Below is a small trained network, with its code and all its weights. Each question gives an input and a class and asks what happens when units are switched off, that is, made to give their printed mean instead of their output.

import numpy as np


def w(rows, s, z=0):
    codes = np.array(rows[::2]) - 128.0
    scale = np.full(codes.shape[1], s)
    scale[-1] = z or s
    return codes * scale


def norm(h):
    return h / np.sqrt((h * h).mean(-1, keepdims=True) + 1e-5)


def f(y):
    return np.maximum(y, 0)


def log_softmax(a):
    a = a - a.max(-1, keepdims=True)
    return a - np.log(np.exp(a).sum(-1, keepdims=True))


def net(x, mask):
    res = np.array(x, float).reshape(1, 6) / 4 @ E
    u = 0
    for l in range(4):
        y = f(norm(res) @ A[l][:, :-1].T + A[l][:, -1])
        res = res + np.where(mask[u : u + 6], y, B[l][:, -1]) @ B[l][:, :-1]
        u += 6
    return log_softmax(norm(res)[-1] @ U[:, :-1].T + U[:, -1])


A, B = {}, {}
E = w([
[132,174,106,158,247,97,176,125],'x0',
[100,114,201,206,92,116,77,149],'x1',
[64,140,130,74,68,197,100,75],'x2',
[147,142,134,57,159,119,131,153],'x3',
[138,184,183,141,41,57,152,80],'x4',
[1,145,76,134,120,49,75,158],'x5',
],0.008)
A[0] = w([
[87,156,69,60,96,199,142,135,120],'0.n1',
[156,143,255,128,13,130,8,14,4],'0.n2',
[121,210,192,122,79,171,119,119,49],'0.n3',
[186,123,146,232,114,100,109,156,119],'0.n4',
[157,150,157,68,157,139,139,17,107],'0.n5',
[216,114,170,91,176,143,119,148,55],'0.n6',
],0.0082,0.0042)
B[0] = w([
[183,92,116,208,152,130,137,62,209],'0.n1',
[65,92,124,108,97,96,178,184,254],'0.n2',
[84,140,118,124,111,113,159,130,168],'0.n3',
[136,9,149,168,139,42,178,139,201],'0.n4',
[130,167,174,131,133,117,125,161,190],'0.n5',
[102,145,143,34,201,231,151,98,191],'0.n6',
],0.011,0.0064)
A[1] = w([
[131,104,80,110,140,175,65,88,120],'1.n1',
[164,123,158,130,98,158,179,97,4],'1.n2',
[124,192,164,120,175,130,58,118,61],'1.n3',
[155,146,181,127,164,248,194,88,25],'1.n4',
[140,100,69,131,125,151,110,107,159],'1.n5',
[148,215,113,79,161,210,131,108,144],'1.n6',
],0.011,0.0022)
B[1] = w([
[167,89,39,48,159,223,144,59,180],'1.n1',
[39,109,186,165,192,181,102,149,170],'1.n2',
[122,178,56,194,80,43,92,223,147],'1.n3',
[150,142,188,89,177,79,154,168,254],'1.n4',
[148,155,75,120,89,172,142,111,171],'1.n5',
[201,255,144,122,58,125,102,121,220],'1.n6',
],0.0091,0.0072)
A[2] = w([
[60,180,53,232,112,138,164,128,4],'2.n1',
[22,117,67,185,204,153,93,211,190],'2.n2',
[83,93,229,150,18,143,61,119,149],'2.n3',
[170,89,78,180,17,173,149,172,174],'2.n4',
[48,143,176,100,13,122,115,127,2],'2.n5',
[254,176,143,92,123,84,189,112,222],'2.n6',
],0.0079,0.002)
B[2] = w([
[177,103,132,106,176,67,185,176,177],'2.n1',
[107,212,84,114,246,72,33,61,201],'2.n2',
[91,104,135,27,65,135,243,199,218],'2.n3',
[89,78,2,65,75,92,189,89,188],'2.n4',
[67,28,68,121,86,114,250,135,212],'2.n5',
[82,93,108,183,74,189,78,234,253],'2.n6',
],0.009,0.0067)
A[3] = w([
[33,155,147,22,108,158,162,13,179],'3.n1',
[119,205,69,99,46,151,120,102,107],'3.n2',
[137,109,147,254,106,92,105,96,75],'3.n3',
[72,74,24,118,222,132,108,72,132],'3.n4',
[69,104,171,67,68,101,198,122,154],'3.n5',
[177,191,109,46,160,213,84,113,3],'3.n6',
],0.0079,0.0035)
B[3] = w([
[129,23,98,229,144,198,83,114,214],'3.n1',
[58,174,255,197,82,149,132,65,167],'3.n2',
[253,233,102,214,51,134,171,17,150],'3.n3',
[92,110,92,74,100,140,41,61,217],'3.n4',
[129,141,183,152,137,232,70,175,254],'3.n5',
[201,200,89,57,53,187,136,173,192],'3.n6',
],0.0074,0.0072)
U = w([
[126,181,185,131,37,104,97,120,39],'0',
[126,143,180,90,122,125,87,36,3],'1',
[209,186,123,34,119,206,113,179,162],'2',
[176,117,163,213,112,47,147,106,97],'3',
[114,89,54,77,103,202,71,30,123],'4',
[133,97,248,136,191,180,143,176,124],'5',
[58,36,125,89,59,117,181,175,215],'6',
[108,119,94,126,209,42,40,83,159],'7',
],0.017,0.0059)

Each question gives the input, the list of numbers given to net, and the class t.
The units are the neurons (one row each of A and B). Each row of codes is followed by its name. A weight is (code - 128) times the scale printed after its matrix; where a second scale follows, it is the last column's (A, B and U).
mask holds one flag per neuron, layer by layer. A switched-off neuron (its flag False) gives its mean, the last column of its row in B, instead of its output. The means were averaged over made-up inputs and are rounded, as every weight is.
A unit's drop is (log p(t) with every unit on - log p(t) with that unit switched off) / (log p(t) with every unit on - log p(t) with every unit switched off).
The circuit of an input: a set's keep is (log p(t) with only the set's units on - log p(t) with every unit switched off) / (log p(t) with every unit on - log p(t) with every unit switched off). Starting from the 12 units with the biggest drops (on a tie, the unit counted first), units are removed one at a time, each time the one whose removal leaves the highest keep (on an exact tie, the one counted first), for as long as the keep stays at least 0.8.
circuit, biggest first: the units of the circuit, biggest drop first
most important unit: the unit with the biggest drop
k most important neurons: the k neurons with the biggest drops, biggest first
k most important neurons of layer l: the k neurons of layer l with the biggest drops, biggest first
drop of u: that unit's drop, to one decimal
input [8,1,-4,4,-6,-5], class 2: circuit, biggest first -> 0.n6, 1.n6, 0.n2
input [-7,-5,-2,-3,-6,-2], class 2: circuit, biggest first -> 0.n4, 0.n2
input [8,7,-2,-8,-1,1], class 3: 3 most important neurons -> 0.n4, 3.n3, 0.n6
input [-3,-6,5,-3,2,-5], class 5: most important unit -> 0.n1
input [-2,6,-8,-5,-1,6], class 3: circuit, biggest first -> 3.n3, 0.n2
input [5,-7,-5,2,-4,3], class 2: 3 most important neurons -> 0.n4, 0.n2, 1.n6
input [8,-7,7,-7,5,4], class 3: 2 most important neurons -> 0.n6, 0.n2
input [2,2,7,7,8,-8], class 6: 2 most important neurons -> 0.n2, 2.n5
input [1,7,-8,3,-3,-1], class 7: 2 most important neurons of layer 1 -> 1.n6, 1.n4
input [7,-7,-7,-7,-7,-1], class 2: 2 most important neurons of layer 3 -> 3.n1, 3.n6
input [4,-8,-1,6,5,0], class 0: 3 most important neurons -> 1.n6, 3.n2, 0.n4
input [6,-2,0,-5,-4,0], class 2: 3 most important neurons -> 0.n4, 0.n2, 0.n1
input [2,-3,-1,-6,-4,6], class 7: 2 most important neurons of layer 2 -> 2.n2, 2.n1
input [5,8,-4,4,5,8], class 3: circuit, biggest first -> 0.n2
input [-7,0,-6,-4,-5,-7], class 5: 2 most important neurons -> 0.n4, 0.n6
input [8,-1,0,-8,-6,-4], class 2: 2 most important neurons -> 0.n2, 2.n5
input [3,-3,-8,1,8,7], class 3: 2 most important neurons of layer 3 -> 3.n3, 3.n4
input [-8,-2,6,4,5,-8], class 6: drop of 0.n2 -> 0.5
input [5,1,1,-3,-5,8], class 7: drop of 0.n1 -> 0.0
input [3,5,-4,-4,1,8], class 7: circuit, biggest first -> 2.n2
input [4,8,-6,-7,-4,-5], class 3: 2 most important neurons -> 0.n4, 3.n3
input [7,-1,2,-2,5,3], class 7: 2 most important neurons -> 0.n6, 1.n6
input [2,3,7,0,-3,-1], class 4: drop of 0.n6 -> 0.2
input [1,-2,8,3,-5,3], class 4: drop of 0.n1 -> 0.1
